Below is a small trained network, with its code and all its weights. Each question gives an input and a target symbol and asks what happens when units are switched off, that is, made to give their printed mean instead of their output.

import numpy as np


def w(rows, s, z=0):
    codes = np.array(rows[::2]) - 128.0
    scale = np.full(codes.shape[1], s)
    scale[-1] = z or s
    return codes * scale


def f(y):
    return y / 2 * (1 + np.tanh(0.7978845608 * (y + 0.044715 * y**3)))


def softmax(a):
    e = np.exp(a - a.max(-1, keepdims=True))
    return e / e.sum(-1, keepdims=True)


def log_softmax(a):
    a = a - a.max(-1, keepdims=True)
    return a - np.log(np.exp(a).sum(-1, keepdims=True))


def net(x, mask):
    ids = ['αβεηπτφψω'.index(c) for c in x.split()]
    T = len(ids)
    res = E[ids] + P[:T]
    r = res
    for j in range(3):
        rows = slice(2 * j, 2 * j + 2)
        q, k, v = (r @ M[0][rows].T for M in (Q, K, V))
        z = softmax(np.where(np.tri(T) > 0, q @ k.T / 2**0.5, -1e9)) @ v
        o = O[0][rows]
        res = res + np.where(mask[j], z, o[:, -1]) @ o[:, :-1]
    y = f(res @ A[0][:, :-1].T + A[0][:, -1])
    res = res + np.where(mask[3:19], y, B[0][:, -1]) @ B[0][:, :-1]
    return log_softmax(res[-1] @ U[:, :-1].T + U[:, -1])


Q, K, V, O, A, B = {}, {}, {}, {}, {}, {}
E = w([
[90,205,166,143,65,174,123],'α',
[93,105,163,166,13,176,118],'β',
[191,227,109,36,144,104,135],'ε',
[103,128,142,76,73,107,127],'η',
[254,164,44,196,35,58,88],'π',
[81,58,117,107,125,195,68],'τ',
[185,87,63,43,126,51,89],'φ',
[64,202,108,65,253,221,46],'ψ',
[169,201,19,122,227,109,4],'ω',
],0.0083)
P = w([
[155,92,96,157,102,162,198],'0',
[189,122,247,127,127,117,57],'1',
[96,91,163,209,199,98,195],'2',
[98,113,141,71,90,115,39],'3',
[69,159,21,144,106,147,154],'4',
[90,125,181,126,150,58,64],'5',
],0.011)
Q[0] = w([
[159,76,139,142,141,155,206],'head 0',
[104,55,169,143,191,73,110],'head 0',
[123,152,53,68,59,181,97],'head 1',
[113,155,210,102,107,61,4],'head 1',
[119,140,61,82,85,171,115],'head 2',
[111,108,84,134,148,141,216],'head 2',
],0.026)
K[0] = w([
[160,59,184,174,140,163,183],'head 0',
[97,74,157,132,207,47,104],'head 0',
[185,83,252,178,224,96,95],'head 1',
[45,123,74,106,170,65,56],'head 1',
[168,109,199,158,176,114,112],'head 2',
[179,144,164,112,105,183,198],'head 2',
],0.024)
V[0] = w([
[133,101,155,124,135,127,179],'head 0',
[105,89,134,144,138,165,82],'head 0',
[125,71,84,244,87,100,45],'head 1',
[48,106,181,179,124,250,100],'head 1',
[55,52,188,47,106,105,174],'head 2',
[170,11,94,66,214,163,100],'head 2',
],0.019)
O[0] = w([
[116,176,84,130,114,153,104,59],'head 0',
[158,133,110,111,96,74,150,182],'head 0',
[179,93,253,54,126,173,234,126],'head 1',
[155,98,209,212,171,67,160,155],'head 1',
[128,42,117,123,126,247,52,60],'head 2',
[40,28,129,63,153,137,177,255],'head 2',
],0.011,0.0095)
A[0] = w([
[177,132,217,121,109,174,1,2],'neuron 0',
[122,87,59,138,167,208,205,59],'neuron 1',
[200,177,181,76,50,102,34,173],'neuron 2',
[145,85,136,173,122,161,222,94],'neuron 3',
[139,83,194,43,94,94,56,147],'neuron 4',
[80,140,16,146,177,120,202,64],'neuron 5',
[128,171,99,186,136,186,40,173],'neuron 6',
[134,125,31,230,188,151,206,71],'neuron 7',
[151,190,98,187,77,207,149,121],'neuron 8',
[130,133,176,45,92,170,10,141],'neuron 9',
[130,193,24,150,153,174,233,70],'neuron 10',
[128,127,220,137,150,99,117,117],'neuron 11',
[176,162,84,197,133,122,120,78],'neuron 12',
[81,132,138,129,195,156,29,160],'neuron 13',
[197,128,218,128,130,105,73,111],'neuron 14',
[188,125,251,63,77,92,93,34],'neuron 15',
],0.0081,0.0063)
B[0] = w([
[45,157,63,149,248,28,61,136],'neuron 0',
[46,178,116,127,130,194,174,188],'neuron 1',
[51,157,211,158,128,190,182,162],'neuron 2',
[163,128,161,108,189,110,87,175],'neuron 3',
[113,225,168,141,125,115,128,254],'neuron 4',
[121,125,165,198,114,147,35,214],'neuron 5',
[194,150,97,194,82,152,181,154],'neuron 6',
[137,223,138,136,192,142,140,171],'neuron 7',
[172,147,89,95,134,83,120,147],'neuron 8',
[178,49,155,142,201,117,135,201],'neuron 9',
[90,99,117,121,107,57,80,175],'neuron 10',
[147,109,98,86,74,139,121,249],'neuron 11',
[94,131,126,62,90,140,134,143],'neuron 12',
[145,119,104,142,58,91,155,196],'neuron 13',
[54,83,153,106,55,154,73,179],'neuron 14',
[176,153,19,140,202,151,85,210],'neuron 15',
],0.016,0.009)
U = w([
[28,126,69,120,148,130,119,68],'α',
[105,184,195,138,77,151,130,100],'β',
[81,157,74,136,110,102,101,2],'ε',
[149,120,140,98,129,133,50,115],'η',
[65,86,139,111,89,3,150,189],'π',
[89,153,152,201,189,92,127,81],'τ',
[89,179,75,79,166,73,155,111],'φ',
[142,106,86,178,136,130,187,223],'ψ',
[126,101,210,115,171,127,190,205],'ω',
],0.0049,0.0046)

Each question gives the input, a string of symbols that net reads in full, and the target symbol t.
The units are the heads (2 rows each of Q, K, V and O) and the neurons (one row each of A and B). Each row of codes is followed by its name. A weight is (code - 128) times the scale printed after its matrix; where a second scale follows, it is the last column's (O, A, B and U).
mask holds one flag per unit, heads first, then neurons. A switched-off unit (its flag False) gives its mean, the last column of its rows in O or B, instead of its output. The means were averaged over made-up inputs and are rounded, as every weight is.
A unit's drop is (log p(t) with every unit on - log p(t) with that unit switched off) / (log p(t) with every unit on - log p(t) with every unit switched off).
The circuit of an input: a set's keep is (log p(t) with only the set's units on - log p(t) with every unit switched off) / (log p(t) with every unit on - log p(t) with every unit switched off). Starting from the 12 units with the biggest drops (on a tie, the unit counted first), units are removed one at a time, each time the one whose removal leaves the highest keep (on an exact tie, the one counted first), for as long as the keep stays at least 0.8.
units of the circuit, in order: the units of the circuit, biggest drop first
k most important neurons: the k neurons with the biggest drops, biggest first
heads that matter: for each layer, one digit per head in row order, 1 if its drop is at least 0.15 and else 0, layers parted by /
input π ω ψ τ π, target π: units of the circuit, in order : (head 2; neuron 10)
input π ε φ, target φ: units of the circuit, in order : (head 1; neuron 15; head 2)
input η ω ψ ψ, target φ: units of the circuit, in order : (head 1; head 2; neuron 15; head 0)
input ψ φ α τ, target ω: heads that matter : 010
input η α φ τ ψ, target β: units of the circuit, in order : (head 2; neuron 2)
input α τ α α φ, target ω: units of the circuit, in order : (head 1; neuron 3)
input β ψ φ, target η: units of the circuit, in order : (head 1; head 2; neuron 14; neuron 15)
input φ ψ η, target α: units of the circuit, in order : (head 1; neuron 1; head 2)
input ψ ε τ, target τ: units of the circuit, in order : (head 1; neuron 7)
input π β ψ ψ φ ω, target φ: heads that matter : 011
input π φ φ β ψ, target α: heads that matter : 011
input η ω ψ α ψ ε, target π: heads that matter : 010
input ψ ψ ψ β φ η, target ω: heads that matter : 010
input φ π ψ ω α ε, target φ: units of the circuit, in order : (neuron 15; head 1; head 2)
input α ψ φ, target β: heads that matter : 001
input α ψ ψ α π, target τ: 2 most important neurons : (neuron 7; neuron 5)
input ψ β β η, target τ: heads that matter : 001
input ε ψ π, target ε: heads that matter : 010
input π η φ ψ ψ, target ψ: heads that matter : 001
input ψ ψ β τ, target π: heads that matter : 010
input β τ ε ε, target η: heads that matter : 010
input α η φ π, target ω: most important neuron : (neuron 9)
input φ φ π τ φ τ, target ω: heads that matter : 011
input π ψ φ φ ω τ, target φ: 2 most important neurons : (neuron 15; neuron 5)
input α ω ψ, target β: most important neuron : (neuron 14)
